Here is a tiny trained network, its code and every weight. The questions are about switching its units off for an input and a class, where a switched-off unit gives its printed mean instead of its output.

import numpy as np


def w(rows, s, z=0):
    codes = np.array(rows[::2]) - 128.0
    scale = np.full(codes.shape[1], s)
    scale[-1] = z or s
    return codes * scale


def norm(h):
    return h / np.sqrt((h * h).mean(-1, keepdims=True) + 1e-5)


def f(y):
    return np.maximum(y, 0)


def log_softmax(a):
    a = a - a.max(-1, keepdims=True)
    return a - np.log(np.exp(a).sum(-1, keepdims=True))


def net(x, mask):
    res = np.array(x, float).reshape(1, 2) / 4 @ E
    u = 0
    for l in range(2):
        y = f(norm(res) @ A[l][:, :-1].T + A[l][:, -1])
        res = res + np.where(mask[u : u + 11], y, B[l][:, -1]) @ B[l][:, :-1]
        u += 11
    return log_softmax(norm(res)[-1] @ U[:, :-1].T + U[:, -1])


A, B = {}, {}
E = w([
[60,216,248,161,59,91,46,64],'x0',
[153,164,117,204,75,3,142,93],'x1',
],0.0058)
A[0] = w([
[144,113,135,139,137,62,99,111,41],'0.n1',
[186,90,70,138,147,116,193,164,83],'0.n2',
[3,167,178,109,116,148,56,77,10],'0.n3',
[120,161,150,39,173,149,117,163,89],'0.n4',
[133,193,149,143,58,99,97,29,91],'0.n5',
[107,205,173,145,108,168,82,141,23],'0.n6',
[126,98,103,84,156,203,143,187,139],'0.n7',
[64,151,212,95,122,128,52,124,26],'0.n8',
[50,193,204,138,108,178,95,105,2],'0.n9',
[111,148,119,55,110,96,139,145,82],'0.n10',
[142,202,106,170,97,65,116,91,66],'0.n11',
],0.0074,0.0039)
B[0] = w([
[111,97,137,95,121,144,182,164,151],'0.n1',
[152,165,193,149,117,141,105,26,236],'0.n2',
[234,172,188,72,157,211,114,54,238],'0.n3',
[76,90,113,182,165,102,142,157,188],'0.n4',
[99,99,78,202,254,144,88,205,241],'0.n5',
[206,148,140,101,167,139,101,105,189],'0.n6',
[68,40,44,165,181,110,121,138,255],'0.n7',
[208,169,139,64,132,163,87,79,221],'0.n8',
[231,131,160,60,99,153,75,62,223],'0.n9',
[153,63,142,131,140,115,165,104,128],'0.n10',
[117,98,122,133,62,130,209,196,207],'0.n11',
],0.006,0.0069)
A[1] = w([
[83,122,145,122,109,127,83,70,139],'1.n1',
[124,155,154,85,130,142,92,137,76],'1.n2',
[82,136,139,160,103,86,133,247,34],'1.n3',
[129,151,158,95,123,173,80,140,60],'1.n4',
[122,89,89,169,142,124,148,170,111],'1.n5',
[140,173,160,139,45,106,165,125,13],'1.n6',
[36,99,109,90,151,150,101,183,75],'1.n7',
[156,174,138,114,103,74,133,126,121],'1.n8',
[77,99,123,136,147,126,95,171,4],'1.n9',
[90,155,154,106,117,143,85,130,72],'1.n10',
[134,156,106,146,140,84,135,160,59],'1.n11',
],0.013,0.0023)
B[1] = w([
[156,121,90,128,127,88,149,144,157],'1.n1',
[176,165,178,127,110,115,80,131,184],'1.n2',
[91,164,187,254,255,132,115,205,190],'1.n3',
[166,170,138,88,86,131,57,170,205],'1.n4',
[120,209,189,136,91,105,94,141,254],'1.n5',
[107,121,135,52,98,96,157,138,151],'1.n6',
[18,96,71,91,44,215,107,116,203],'1.n7',
[102,91,108,85,120,171,113,163,160],'1.n8',
[124,76,64,88,137,144,150,77,179],'1.n9',
[192,175,149,95,178,157,67,123,150],'1.n10',
[57,105,186,115,135,156,150,175,161],'1.n11',
],0.0096,0.0081)
U = w([
[27,95,69,119,103,194,104,103,213],'0',
[245,189,184,75,122,162,34,134,188],'1',
[207,134,84,250,182,79,132,20,2],'2',
[59,163,198,211,159,107,152,226,105],'3',
[150,109,150,36,27,54,209,111,77],'4',
],0.015,0.0028)

Each question gives the input, the list of numbers given to net, and the class t.
The units are the neurons (one row each of A and B). Each row of codes is followed by its name. A weight is (code - 128) times the scale printed after its matrix; where a second scale follows, it is the last column's (A, B and U).
mask holds one flag per neuron, layer by layer. A switched-off neuron (its flag False) gives its mean, the last column of its row in B, instead of its output. The means were averaged over made-up inputs and are rounded, as every weight is.
A unit's drop is (log p(t) with every unit on - log p(t) with that unit switched off) / (log p(t) with every unit on - log p(t) with every unit switched off).
The circuit of an input: a set's keep is (log p(t) with only the set's units on - log p(t) with every unit switched off) / (log p(t) with every unit on - log p(t) with every unit switched off). Starting from the 12 units with the biggest drops (on a tie, the unit counted first), units are removed one at a time, each time the one whose removal leaves the highest keep (on an exact tie, the one counted first), for as long as the keep stays at least 0.8.
units of the circuit, in order: the units of the circuit, biggest drop first
k most important neurons: the k neurons with the biggest drops, biggest first
top k neurons in layer l: the k neurons of layer l with the biggest drops, biggest first
drop of u: that unit's drop, to one decimal
input [6,8], class 3: units of the circuit, in order => 0.n5, 0.n11
input [-1,3], class 3: units of the circuit, in order => 0.n3, 0.n9
input [1,-5], class 0: units of the circuit, in order => 0.n7, 1.n7
input [-3,1], class 2: 2 most important neurons => 0.n2, 1.n7
input [-5,4], class 2: top 2 neurons in layer 0 => 0.n2, 0.n11
input [-3,0], class 2: 2 most important neurons => 0.n2, 0.n5
input [-5,-1], class 0: top 2 neurons in layer 0 => 0.n7, 0.n3
input [-3,6], class 4: top 3 neurons in layer 0 => 0.n5, 0.n2, 0.n7
input [-2,2], class 4: top 2 neurons in layer 0 => 0.n5, 0.n7
input [-2,0], class 2: 3 most important neurons => 0.n2, 0.n5, 1.n7
input [-4,-1], class 0: 3 most important neurons => 0.n7, 0.n3, 0.n9
input [-6,1], class 2: 3 most important neurons => 0.n2, 1.n7, 1.n4
input [0,1], class 3: most important neuron => 1.n3
input [-6,5], class 2: 2 most important neurons => 0.n2, 0.n11
input [-4,4], class 4: top neuron in layer 1 => 1.n6
input [-5,0], class 2: top 2 neurons in layer 0 => 0.n2, 0.n5
input [-5,8], class 4: drop of 0.n5 => 0.3
input [-5,2], class 2: drop of 1.n7 => 0.1
input [-8,-2], class 0: drop of 0.n3 => 0.1
